Each row has a name. Each piece below is followed by the name of the row it came from, unless a question asks for something else. Each question is about the rows just above it. Places in a row count from 1.

[-28  26  27  29  26 -26  28  38 -30] -> J_872
[ 32  28  28 -25 -32 -27 -27 -24 -29] -> J_397
[-28 -26 -30  25  38  27  28  26  29] -> J_22
[-28 -26 -30  25  38  27  28  26  24] -> J_569
[-47 -42 -47  45  57  45  43  36  44] -> J_147
[-28  25  38  29  24 -30 -26  26  23] -> J_494
[-27 -29 -28  27  36  25  31  24  29] -> J_283
[ 24  26  28  27  38  25 -30 -26 -28] is which row reordered? | J_569
Does one of the named rows hold [ 32  28  28 -25 -32] side by side, in this order? | yes
Put [ 27 -26  38  26 -30  29 -28  25  28] back in order: which row is it? | J_22
What comes right after [-24] in the named rows? | [-29]

[  6  37  -9  39   2  16   6 -10] = J_22
[ 21 -36   6  38  16   2   6  -4] = J_140
[-44  13 -12  -6 -20  17 -12  -2] = J_147
Table of tags by key:
[-2] -> J_362
[-10] -> J_805
[-4] -> J_274
[38] -> J_649
The tag of J_140, keyed by place 8: | J_274
Among the named rows, does one hold [ 2 16] next to each other, in this order? | yes
q: [16  2  6] | J_140
q: [  6  37  -9  39   2  16   6 -10] | J_22
Which row holds [ 6 38]? | J_140

[-28 -18  19   2 -20   9]  J_872
[-17   5 -23  -5 -10  51]  J_397
[-16  -7  26  13 -45  19]  J_20
[ 19 -21  28   3 -34  31]  J_22
[  7 -21  -7 -40  40 -30]  J_569
[  2 -19 -35 -30  18 -10]  J_331
[ 12   7  32  35 -31   5]  J_140
[  7  36   7  -6 -18 -12]  J_112
[-14  11  25  -3  18 -18]  J_494
[-28 -18  19  -9 -19   9]  J_147
[ -2   8 -14 -12 -42  16]  J_673
[ 19  24  16  -6 -47  14]  J_283
The entry that follows [-9]: | [-19]
Among the named rows, does one hold [36  7 -6] next to each other, in this order? | yes
Right after [12] comes | [7]
Put [-18 -14  11  25  -3  18] back in order: which row is it? | J_494
tags:
[-28] -> J_9
[2] -> J_636
[-6] -> J_565
[-5] -> J_408
[7] -> J_939
[8] -> J_777
[-16] -> J_974
The tag of J_112, keyed by place 1: | J_939
The row with [-28 -18  19   2 -20   9] is | J_872
Where do [ 7 36  7] appear? | J_112

[  6 -25  28  -4  -9  22 -12 -13 -11  18  13 -23 -24  16  22 -20 -28  17
  -8  14  -8  13  13  11  -5  19  29 -19 -20 -34 -19 -11] = J_20
[ -9  20 -12 -13   3  39  33 -34  36 -19  17   3 -32  37   8 -10  41 -24
  24  34 -42 -32  -8  -5  15 -30  21 -15  22  -4   3 -40] = J_872
[ 11  -1   9 -30   3  39  33 -34  36 -19  17   3 -32  37   8 -10  41 -24
  24  34 -42 -32  -8  -4 -23 -12  30  17  16  35  12  20] = J_331
[ 33 -12  11  34  -4   8  24  -8 -24  30  37  12   3  39 -30  41  35   3
 -23 -32  17   9 -10 -34  35  -1 -19  16  17 -42 -32  20] = J_22
Put [ 17 -34 -40  20 -19 -30  34   3 -32  39  -5  41  -8  -9 -24   3 -13 -42
 -10 -12  22  33  21  36 -32 -15   8  -4   3  24  37  15] back in order: which row is it? | J_872
q: [ -9  22 -12 -13] | J_20
tags:
[16] -> J_367
[17] -> J_106
[22] -> J_327
[21] -> J_543
[-20] -> J_207
Join J_872 by its entry at place 29: | J_327
[ 11  33  -1  -8 -10 -23  24   3  17   3   8 -34  17 -42 -32  39 -30  36
  -4 -32 -24   9  37  35  20  16  34  12 -12  41  30 -19] is which row reordered? | J_331
Among the named rows, does one hold [-32  -8  -5] next to each other, in this order? | yes
The row with [ 11  -1   9 -30   3  39  33 -34  36 -19  17   3 -32  37   8 -10  41 -24
  24  34 -42 -32  -8  -4 -23 -12  30  17  16  35  12  20] is | J_331

[-14  15 -31   5  21 -37 -38 -37  -9   9 -10   7   9   9  18  17  32  -4
 -47  25  -8  12] = J_20
[ 16   6   1  27 -14 -11  -9  -3  -8  -4 -33 -24  -3  17   1  22  -6  22
 -55  12 -13  46] = J_140
[ 16   6   1  27 -14 -11  -1  -3  -8  -4 -33 -24  -2  17   1  22  -6  22
 -55  12 -13  46] = J_112
[  2  12 -20 -11  -3 -22   0 -30  -7  24  -1 -29  -5 -26  15  -3   8  40
 -28 -13   5  11] = J_147
[-42 -21  13 -35 -12 -57  -9  35   7 -26  -4   7   9   9  -2  17  32  -4
 -47  25  -8  12] = J_673
[ -7  11 -17  11   3 -29 -14 -23  -9   4 -17 -14   2  10   0  17  12  12
 -47  15  -9  20] = J_569
[ 29  -9  26  16 -22  34  16  32  -2 -12 -17 -20  -4   7   1   8 -28  16
 -24  -2  -5  17] = J_283
[ -6  11 -22 -11   3 -26  -5 -30  -7  20   2 -24  -4 -22  10  -1  12  25
 -24 -11   3   8] = J_872
[-11  20 -42 -21  13 -35 -14 -57  -9  35   7 -26  -4 -28  14  -3  28  32
 -29 -12   6   7] = J_22
The row with [ 32 -29 -12] is | J_22
q: [-42 -21  13 -35 -14 -57  -9  35   7 -26  -4] | J_22
Table of tags by key:
[11] -> J_620
[12] -> J_530
[-1] -> J_89
[0] -> J_986
[-21] -> J_117
Join J_569 by its entry at place 2: | J_620

[ -9   9 -10   5   7  19] -> J_147
[ 40  -7  -9  13  19 -19] -> J_20
[ 11  -7  -5   3  -3 -30] -> J_494
[ 36   2   0 -11  14 -28] -> J_22
[42 -1 -5  3 20 15] -> J_872
[-27   2  -9  -2  23  34] -> J_112
[-27  10  -9  -2  23  34] -> J_673
[ -8  -9 -13   4  -4  -3] -> J_569
[-31  -6 -13   4  -4  17] -> J_283
[ 44   1   0 -18 -30   7] -> J_397
What comes right after [42] in the named rows? | [-1]
The row with [ 40  -7  -9  13  19 -19] is | J_20
key -> tag
[8] -> J_549
[7] -> J_641
[-10] -> J_579
[-6] -> J_839
[19] -> J_792
[-5] -> J_181
[-11] -> J_56
Look up the entry of J_147 at place 3 in the table: | J_579
[ 44   1   0 -18 -30   7] is in which row? | J_397

[ 30 -12 -10  -6  18  28  18 -17   6  15  25   9  -3 -25 -10  -1  30  17
 -33   6  -9   0 -10] -> J_331
[-17  23   4   5  13   7 -27 -21  32  15 -11 -23  14  39  15   0  41  26
  -1 -24  -1  -1  11] -> J_140
[ 23   6   9 -12  -7 -22  15   2 -17 -12  19  10   5   0  -5   5 -15 -23
  -4   3  -6  -5   0] -> J_22
[-32  -2  14 -12 -24   0  33   8   1  -2 -12  28  -3  38 -30  19  -9  -4
  24  -5  -7 -23 -13] -> J_397
[-26 -11  17 -15  13  -5 -24  34  13  16 -19 -13   6 -14  13  -1  -9  31
  17 -17  -6   2 -24] -> J_569
[ 25 -26   9 -15 -17 -16  40 -11 -27 -14  20  21   9 -37 -12  -8 -38 -29
 -16  21   1   1 -22] -> J_283
[-13  -7 -24  33  -2 -30  13  -4   0   8 -23  24 -32  -9 -12  -3 -12   1
  -2  38  28  -5  19] -> J_872
q: [-17  23   4   5  13   7 -27 -21  32  15 -11 -23  14  39  15   0  41  26
  -1 -24  -1  -1  11] | J_140
[ 19  -5  28  38  -2   1 -12  -3 -12  -9 -32  24 -23   8   0  -4  13 -30
  -2  33 -24  -7 -13] is which row reordered? | J_872

[-15 -20 -18 -18  14] = J_283
[-18  14 -20 -18 -14] = J_397
[ -8 -13 -12   1 -18] = J_673
[-20 -18  14 -14 -17] = J_140
[ -8 -13  24   1 -18] = J_22
Which row holds these entries in another order? [ 14 -20 -18 -14 -18] | J_397
[-20 -18 -18 -14  14] is which row reordered? | J_397

[  4   0   7  -3   3 -10  31  10 -10  12   2 -20 -10  38] = J_147
[ 10  -3  -3   1   9 -12  22  -7 -10  16   4  -8  -6  33] = J_569
[  4   1  -1  -1   1 -17  27 -12 -17  11   2 -21 -14  26] = J_283
[  6  -7  -9   2   1 -13  15  -1 -11  -3  -3 -18   1  38] = J_112
[ 11  -4   0   4  10  -5  29  -3  -5  16   0 -15  -4  44] = J_872
[ 12   0  -4   1   4 -17  22  -5 -17  12  -4 -17 -12  33] = J_22
[ -1  -2   5  -7   4 -12  22   0 -10   7   9  -8  -4  30] = J_673
[ 13  -2 -11   8   3 -18  18 -11 -17  11  -2  -6  -9  22] = J_397
[ 10   1  -1   1   1 -17  19   0 -16   7  -4 -13  -9  33] = J_140
Table of tags by key:
[17] -> J_907
[11] -> J_992
[16] -> J_7
[12] -> J_288
Join J_283 by its entry at place 10: | J_992
What comes right after [-14] in the named rows? | [26]

[-29  54  19  -2  -7] : J_872
[ -8  28 -13 -36 -50] : J_331
[ 28  -7 -36 -50 -13] : J_283
What comes right after [-2] in the named rows? | [-7]
Does one of the named rows hold [54 19 -2 -7] side by side, in this order? | yes
Right after [-8] comes | [28]
[ -7  28 -13 -36 -50] is which row reordered? | J_283
tags:
[-50] -> J_172
[-35] -> J_775
[-37] -> J_468
[-36] -> J_301
The tag of J_331, keyed by place 4: | J_301

[-37 -41  23  -9  -3 -22   4 -36 -11 -18  19 -50  29 -24 -26] : J_673
[-22 -24   0 -12  -9 -17  -7 -22 -13 -15  -2 -28   2 -18 -18] : J_22
[ 15  17 -40 -12 -19  -2 -25  14 -10  -4 -37  26 -50   3   6] : J_20
[  9  10 -33 -12 -17  -4 -22   7 -11  -7 -31  17 -40  -1   1] : J_569
[-22 -24   0 -12  -9 -17  -7  14 -10  -6 -37  26 -50   3   6] : J_283
[ 17  18 -41 -12 -19  -1 -26  15 -10  -5 -38  28 -51   4   7] : J_147
Does one of the named rows hold [-41 -12] side by side, in this order? | yes
tags:
[-51] -> J_668
[-19] -> J_38
[30] -> J_697
[-18] -> J_678
[29] -> J_723
Look up the entry of J_673 at place 13 in the table: | J_723
q: [-22 -24   0 -12  -9 -17  -7 -22 -13 -15  -2 -28] | J_22
Among the named rows, does one hold [-12 -19  -1 -25  14] next to each other, in this order? | no

